Here is a tiny trained network, its code and every weight. The questions are about switching its units off for an input and a class, where a switched-off unit gives its printed mean instead of its output.

import numpy as np


def w(rows, s, z=0):
    codes = np.array(rows[::2]) - 128.0
    scale = np.full(codes.shape[1], s)
    scale[-1] = z or s
    return codes * scale


def norm(h):
    return h / np.sqrt((h * h).mean(-1, keepdims=True) + 1e-5)


def f(y):
    return np.maximum(y, 0)


def log_softmax(a):
    a = a - a.max(-1, keepdims=True)
    return a - np.log(np.exp(a).sum(-1, keepdims=True))


def net(x, mask):
    res = np.array(x, float).reshape(1, 3) / 4 @ E
    u = 0
    for l in range(3):
        y = f(norm(res) @ A[l][:, :-1].T + A[l][:, -1])
        res = res + np.where(mask[u : u + 12], y, B[l][:, -1]) @ B[l][:, :-1]
        u += 12
    return log_softmax(norm(res)[-1] @ U[:, :-1].T + U[:, -1])


A, B = {}, {}
E = w([
[114,119,2,86,171,2,104,68],'x0',
[79,33,132,85,201,27,174,70],'x1',
[8,144,164,164,190,185,219,166],'x2',
],0.0062)
A[0] = w([
[73,158,67,110,134,153,121,120,2],'L0N1',
[157,201,40,75,135,162,180,203,25],'L0N2',
[222,82,165,118,106,92,134,20,74],'L0N3',
[100,62,101,153,52,131,103,113,62],'L0N4',
[139,165,32,116,92,186,136,71,85],'L0N5',
[162,170,196,157,129,48,69,160,64],'L0N6',
[162,145,142,87,235,137,131,113,90],'L0N7',
[65,231,112,84,82,176,158,128,106],'L0N8',
[44,197,179,79,137,199,103,194,140],'L0N9',
[50,27,171,113,141,136,203,105,80],'L0N10',
[195,179,110,108,26,121,121,101,123],'L0N11',
[111,254,68,225,188,184,172,175,53],'L0N12',
],0.0066,0.0036)
B[0] = w([
[131,89,151,105,32,40,111,20,148],'L0N1',
[89,97,102,205,103,102,153,194,169],'L0N2',
[100,104,111,222,2,142,115,102,238],'L0N3',
[113,170,133,128,25,160,210,66,139],'L0N4',
[126,122,140,202,89,61,138,78,187],'L0N5',
[148,58,107,57,172,125,189,145,163],'L0N6',
[144,159,105,108,138,90,157,141,158],'L0N7',
[176,83,99,185,64,73,18,178,205],'L0N8',
[171,191,142,131,71,90,70,184,250],'L0N9',
[74,140,88,45,148,136,199,74,254],'L0N10',
[68,122,175,68,66,96,100,179,252],'L0N11',
[157,132,49,185,60,116,71,121,243],'L0N12',
],0.0055,0.0045)
A[1] = w([
[105,86,83,108,153,89,122,89,125],'L1N1',
[137,150,160,72,30,180,150,139,255],'L1N2',
[187,181,153,132,125,146,115,201,159],'L1N3',
[216,120,78,174,133,154,83,215,194],'L1N4',
[38,189,92,193,130,178,142,155,181],'L1N5',
[90,96,157,58,105,110,133,75,220],'L1N6',
[120,212,111,243,203,56,115,87,96],'L1N7',
[150,208,227,171,104,153,82,252,167],'L1N8',
[139,83,121,216,105,210,84,224,143],'L1N9',
[102,168,148,22,253,77,161,103,116],'L1N10',
[180,97,151,94,110,115,120,102,47],'L1N11',
[84,159,78,50,191,89,127,78,28],'L1N12',
],0.0073,0.0019)
B[1] = w([
[131,136,188,123,150,189,121,158,207],'L1N1',
[152,140,112,125,210,133,108,119,231],'L1N2',
[158,97,150,104,150,186,142,138,190],'L1N3',
[66,139,151,66,128,135,180,129,217],'L1N4',
[152,66,174,144,102,78,1,115,184],'L1N5',
[125,120,99,161,142,137,158,140,216],'L1N6',
[152,59,173,186,139,132,156,103,167],'L1N7',
[138,161,133,73,194,96,145,139,255],'L1N8',
[110,162,110,66,128,124,157,98,225],'L1N9',
[55,161,89,156,149,151,199,132,209],'L1N10',
[99,136,120,190,143,127,92,122,157],'L1N11',
[108,165,154,130,147,172,146,157,203],'L1N12',
],0.0093,0.0072)
A[2] = w([
[175,182,71,121,151,160,127,117,10],'L2N1',
[124,101,153,138,117,157,106,184,4],'L2N2',
[159,67,142,191,168,72,101,66,144],'L2N3',
[86,170,167,166,135,74,104,115,70],'L2N4',
[165,42,20,208,187,52,178,149,93],'L2N5',
[144,104,81,154,2,30,29,181,10],'L2N6',
[145,159,136,54,148,158,76,147,61],'L2N7',
[174,106,148,98,108,101,35,78,10],'L2N8',
[92,106,131,113,182,138,151,121,167],'L2N9',
[143,157,157,54,139,120,171,150,76],'L2N10',
[197,111,102,121,65,114,50,80,50],'L2N11',
[122,128,178,35,89,125,150,179,44],'L2N12',
],0.0073,0.0019)
B[2] = w([
[150,147,206,168,174,166,80,158,143],'L2N1',
[117,96,124,107,153,105,170,204,130],'L2N2',
[203,113,140,176,105,121,120,139,184],'L2N3',
[165,119,132,136,45,113,144,109,148],'L2N4',
[179,126,178,93,100,200,106,128,196],'L2N5',
[49,113,127,130,126,51,115,254,255],'L2N6',
[193,94,199,69,199,178,165,71,198],'L2N7',
[65,211,100,125,127,84,106,157,182],'L2N8',
[156,158,60,144,46,98,105,115,190],'L2N9',
[126,189,113,81,119,178,70,88,193],'L2N10',
[62,196,126,183,116,41,51,121,199],'L2N11',
[135,83,128,61,180,173,122,138,185],'L2N12',
],0.0067,0.0079)
U = w([
[182,155,154,27,190,175,72,143,209],'0',
[18,106,49,183,149,182,252,100,136],'1',
[231,39,114,226,81,199,117,67,4],'2',
[88,118,111,190,69,28,37,201,220],'3',
],0.011,0.0016)

Each question gives the input, the list of numbers given to net, and the class t.
The units are the neurons (one row each of A and B). Each row of codes is followed by its name. A weight is (code - 128) times the scale printed after its matrix; where a second scale follows, it is the last column's (A, B and U).
mask holds one flag per neuron, layer by layer. A switched-off neuron (its flag False) gives its mean, the last column of its row in B, instead of its output. The means were averaged over made-up inputs and are rounded, as every weight is.
A unit's drop is (log p(t) with every unit on - log p(t) with that unit switched off) / (log p(t) with every unit on - log p(t) with every unit switched off).
The circuit of an input: a set's keep is (log p(t) with only the set's units on - log p(t) with every unit switched off) / (log p(t) with every unit on - log p(t) with every unit switched off). Starting from the 12 units with the biggest drops (on a tie, the unit counted first), units are removed one at a time, each time the one whose removal leaves the highest keep (on an exact tie, the one counted first), for as long as the keep stays at least 0.8.
circuit, biggest first: the units of the circuit, biggest drop first
k most important neurons: the k neurons with the biggest drops, biggest first
k most important neurons of layer l: the k neurons of layer l with the biggest drops, biggest first
drop of u: that unit's drop, to one decimal
input [1,-5,8], class 0: circuit, biggest first : (L1N8 L0N9)
input [-4,3,-4], class 3: circuit, biggest first : (L0N3)
input [3,1,0], class 1: 2 most important neurons : (L0N12 L0N8)
input [-6,5,-1], class 1: 2 most important neurons : (L0N10 L0N12)
input [1,-6,8], class 0: 2 most important neurons : (L1N8 L1N4)
input [-1,7,-5], class 2: 2 most important neurons of layer 1 : (L1N5 L1N6)
input [8,5,-2], class 1: 3 most important neurons : (L1N10 L0N8 L0N12)
input [-3,0,-8], class 3: 4 most important neurons : (L0N3 L1N1 L0N9 L1N12)
input [0,-2,8], class 0: 4 most important neurons of layer 1 : (L1N8 L1N9 L1N4 L1N3)
input [6,-1,2], class 1: 2 most important neurons of layer 1 : (L1N12 L1N5)
input [5,-1,2], class 2: 2 most important neurons : (L0N10 L1N7)
input [-5,6,-5], class 2: 2 most important neurons : (L1N5 L0N9)
input [4,3,-3], class 2: 2 most important neurons of layer 0 : (L0N9 L0N8)
input [3,-5,7], class 3: most important neuron of layer 0 : (L0N12)
input [8,-2,6], class 2: drop of L2N11 : 0.1
input [-5,3,-7], class 3: drop of L0N3 : 1.1
input [8,1,-3], class 2: drop of L0N9 : 0.8
input [-4,4,-8], class 3: drop of L2N1 : 0.0
